Look-ups in named tables: a row name and a column name give one cell, copied from the table.

ninitu:
,mutuz,nalog
lila,6947,5219
boruk,4979,5746
rut,7541,1009
zogim,1586,3552
muf,1239,8729
kavotib,2768,2409
rar,1412,7741

mutuz of boruk = 4979
nalog of rar = 7741
nalog of zogim = 3552
mutuz of rar = 1412
mutuz of lila = 6947
nalog of muf = 8729
mutuz of muf = 1239
mutuz of zogim = 1586
nalog of kavotib = 2409
mutuz of kavotib = 2768
nalog of boruk = 5746
nalog of lila = 5219
Which row has the largest mutuz? rut

lum:
	gonu	zar	buba	bido	fipade	duvidi	davadet	ketel	goludaf	vinavo
godasod	115	43	150	73	177	63	191	113	70	55
matad	113	110	122	94	140	76	95	96	91	99
zos	112	97	119	46	174	118	91	99	99	88
buk	90	86	118	101	98	134	96	112	131	93
firofe	83	81	130	118	107	115	132	99	138	80
koruvup	127	52	156	50	200	83	134	115	49	64
pibus	108	110	90	76	155	105	133	113	99	100

fipade of firofe = 107
duvidi of zos = 118
duvidi of pibus = 105
duvidi of koruvup = 83
goludaf of matad = 91
bido of koruvup = 50
buba of zos = 119
fipade of pibus = 155
davadet of firofe = 132
gonu of koruvup = 127
davadet of pibus = 133

vivu:
cols = tibom, naso, lod
mopi: [3.6, 2.2, 3.3]
kuvog: [5.3, 7.5, 4.0]
kezu: [4.7, 5.7, 4.8]
rop: [4.9, 3.3, 7.0]
rabu: [5.1, 7.0, 5.4]
nibi: [3.7, 4.6, 4.3]
topigev: [4.4, 1.7, 5.7]
tamete: [4.8, 8.1, 2.4]
tul: [6.2, 6.3, 5.1]

tamete, lod: 2.4
kuvog, naso: 7.5
rop, naso: 3.3
nibi, tibom: 3.7
rop, lod: 7.0
mopi, tibom: 3.6
rabu, naso: 7.0
rop, tibom: 4.9
tul, lod: 5.1
topigev, tibom: 4.4
mopi, lod: 3.3
tamete, tibom: 4.8
mopi, naso: 2.2
kuvog, lod: 4.0
kezu, naso: 5.7
rabu, lod: 5.4
tamete, naso: 8.1
kezu, tibom: 4.7
tul, tibom: 6.2
nibi, naso: 4.6

Table dol
         zagidot   bos   rus
forisi      8635  8127  5483
nin         2205  7199  4972
povitop     3725  1112  1801
fir         6578  1612  5418
dega        4676  1928  8557
tomasu      9049  9372  9099
timib       4954  9352  7935

What is the rus of fir in dol? 5418
What is the rus of nin in dol? 4972
What is the zagidot of tomasu in dol? 9049
What is the rus of tomasu in dol? 9099
What is the zagidot of dega in dol? 4676
What is the bos of nin in dol? 7199
What is the bos of fir in dol? 1612
Which row has the largest zagidot? tomasu

Table bavu
columns: ruma, botoru
sebefub: [84039, 90533]
libo: [60218, 86261]
fiv: [52103, 16912]

What is the botoru of libo in bavu?
86261
What is the ruma of fiv in bavu?
52103
What is the botoru of sebefub in bavu?
90533
What is the ruma of libo in bavu?
60218
What is the botoru of fiv in bavu?
16912
What is the ruma of sebefub in bavu?
84039

gor:
         fotor  fov  sog  bul  ripegud  mosofo  zez  luf  zup
kam         70   67   60   75       59      61   72   64   49
bur         49   42   64   61       65      46   67   74   31
zorufav     49   54   59   53       65      43   73   71   57
kez         65   66   58   61       57      68   54   53   65
ribe        59   61   69   63       60      62   65   60   62
sofus       63   61   48   61       60      57   57   60   46
muburo      40   72   49   62       62      50   48   63   79
gopobev     50   65   49   60       60      52   51   61   40
fezori      49   56   85   54       60      64   63   57   50
futeved     57   64   57   55       61      55   65   61   57
sepa        65   56   61   59       59      62   62   59   50
peg         52   52   61   58       63      49   67   69   23
kol         55   62   53   59       60      56   55   60   55
rol         47   53   77   47       60      62   55   55   71

bul of bur: 61
ripegud of muburo: 62
fov of kez: 66
fotor of sepa: 65
sog of bur: 64
ripegud of kam: 59
luf of peg: 69
bul of sepa: 59
fov of fezori: 56
mosofo of kez: 68
ripegud of fezori: 60
fov of peg: 52
zup of futeved: 57
Which row has the largest luf? bur

pifuze:
,lin,kudali,bazemi,bis,dokadov
ker,-322,305,365,-487,-794
sabalin,-510,600,386,-434,-291
rig,-129,-124,-425,216,818
kuva,-168,68,281,-456,-963

lin of rig: -129
dokadov of ker: -794
bazemi of kuva: 281
bazemi of ker: 365
bazemi of rig: -425
dokadov of rig: 818
bis of sabalin: -434
bazemi of sabalin: 386
kudali of ker: 305
kudali of sabalin: 600
kudali of rig: -124
lin of sabalin: -510
bis of rig: 216
lin of ker: -322
dokadov of kuva: -963
lin of kuva: -168
bis of ker: -487

bot =
	dal	sazi
kabim	195	87
ruvogaz	174	142
pevopez	171	46
zomitor	103	158
rutagi	242	228
magu	227	169
kimife	199	178

kimife, sazi: 178
rutagi, sazi: 228
kabim, sazi: 87
kabim, dal: 195
kimife, dal: 199
magu, sazi: 169
ruvogaz, sazi: 142
zomitor, sazi: 158
zomitor, dal: 103

ral =
cols = lolur, por, vug, kurun
bod: [0.8, 0.7, 1.0, 0.5]
sogekif: [0.8, 0.6, 0.6, 0.1]
dalazu: [0.5, 0.6, 0.5, 0.4]
lemek: [0.4, 0.4, 1.0, 0.6]
bogori: [0.7, 0.5, 0.8, 0.9]
tob: [0.5, 0.5, 0.9, 0.1]
sefolu: [0.6, 0.9, 0.2, 0.7]
minino: [0.3, 0.6, 0.7, 0.5]
fen: [0.8, 0.7, 0.7, 0.7]
dukizaz: [0.6, 0.6, 0.5, 0.5]
nikedov: [0.4, 0.3, 0.7, 0.3]
met: [0.2, 0.5, 0.5, 0.1]
sefoma: [0.4, 0.7, 0.0, 0.4]

What is the kurun of bod in ral? 0.5
What is the por of nikedov in ral? 0.3
What is the kurun of tob in ral? 0.1
What is the lolur of bogori in ral? 0.7
What is the vug of minino in ral? 0.7
What is the kurun of met in ral? 0.1
What is the vug of tob in ral? 0.9
What is the por of dukizaz in ral? 0.6
What is the lolur of sefolu in ral? 0.6
What is the kurun of sogekif in ral? 0.1
What is the lolur of fen in ral? 0.8
What is the lolur of lemek in ral? 0.4
What is the por of dalazu in ral? 0.6
What is the por of bod in ral? 0.7
Which row has the largest kurun? bogori

dapi:
	kilil	peme	guda	tem	nivik	gok	telov	rit	nele	mapif
kepu	98	99	105	62	82	91	95	86	96	79
dap	199	42	147	160	105	92	155	97	91	111
vukoz	78	102	81	77	92	120	124	117	111	85
fega	108	192	45	32	97	124	163	10	77	146
tenata	98	104	28	40	187	98	161	17	120	48
kevaro	99	75	123	74	96	51	101	70	103	78
bot	94	101	100	45	64	112	69	107	108	81
lom	115	110	106	52	64	98	89	79	115	123
tumu	104	52	97	105	152	79	139	87	86	11
zotekur	90	95	108	74	85	83	110	90	99	84

zotekur, rit => 90
tenata, telov => 161
tumu, nivik => 152
fega, nele => 77
bot, kilil => 94
kevaro, mapif => 78
vukoz, mapif => 85
lom, mapif => 123
zotekur, mapif => 84
vukoz, peme => 102
tenata, nivik => 187
bot, peme => 101
zotekur, peme => 95
tenata, peme => 104
fega, telov => 163
vukoz, nele => 111
Row with the largest telov: fega

tev:
columns: sare, gipir, delesok, duru, zisa
beti: [22.0, 31.8, 24.4, 50.8, -21.1]
visel: [2.6, 9.4, 32.3, 60.6, 33.0]
keliv: [62.6, -50.4, -32.1, 56.6, 41.3]
denum: [29.0, 40.8, 36.1, 20.7, 15.4]
meb: [-46.1, 46.7, 60.8, -10.1, 82.2]
koz: [12.9, -35.1, -8.3, 64.0, 49.0]
suzuput: [71.1, 9.6, 6.7, 46.5, -3.3]
gosifa: [86.9, -6.1, -38.2, 48.9, -57.9]
ladis: [36.1, 28.5, 14.6, 10.5, 10.0]
bufami: [-4.4, 16.1, 1.0, 13.4, 11.8]
gis: [30.3, 26.4, 20.8, 6.2, 30.9]

gis, duru => 6.2
denum, duru => 20.7
visel, sare => 2.6
beti, gipir => 31.8
suzuput, zisa => -3.3
denum, sare => 29.0
gis, delesok => 20.8
bufami, duru => 13.4
koz, sare => 12.9
meb, sare => -46.1
koz, duru => 64.0
keliv, zisa => 41.3
ladis, sare => 36.1
bufami, zisa => 11.8
gis, zisa => 30.9

mor:
columns: saz, tif, tez, rubat, kapez
foduron: [65.859, 31.612, 65.202, 57.957, 51.031]
dimabi: [73.575, 58.817, 57.352, 45.739, 39.691]
fisepi: [25.374, 12.358, 22.785, 55.165, 52.064]
mubiz: [52.243, 30.443, 71.731, 48.108, 51.494]
sugugaf: [71.904, 69.925, 57.563, 45.370, 38.271]
suti: [19.741, 32.189, 41.223, 64.876, 69.377]
bivuv: [49.706, 40.537, 73.782, 41.834, 56.021]
zal: [73.181, 73.629, 61.550, 39.165, 37.368]
rifaz: [16.510, 37.959, 51.269, 67.885, 69.520]
popepi: [51.772, 37.760, 65.745, 44.796, 52.751]
kugero: [74.397, 78.249, 63.673, 36.445, 44.621]
mome: [6.982, 47.907, 48.017, 71.792, 77.433]
gafola: [45.050, 30.163, 75.507, 54.482, 65.092]

tif of zal: 73.629
tif of kugero: 78.249
kapez of foduron: 51.031
kapez of zal: 37.368
rubat of kugero: 36.445
saz of rifaz: 16.510
rubat of dimabi: 45.739
rubat of fisepi: 55.165
tez of bivuv: 73.782
tez of suti: 41.223
kapez of gafola: 65.092
tif of dimabi: 58.817
tif of gafola: 30.163
tez of fisepi: 22.785
saz of fisepi: 25.374
tif of rifaz: 37.959
saz of mome: 6.982
rubat of suti: 64.876

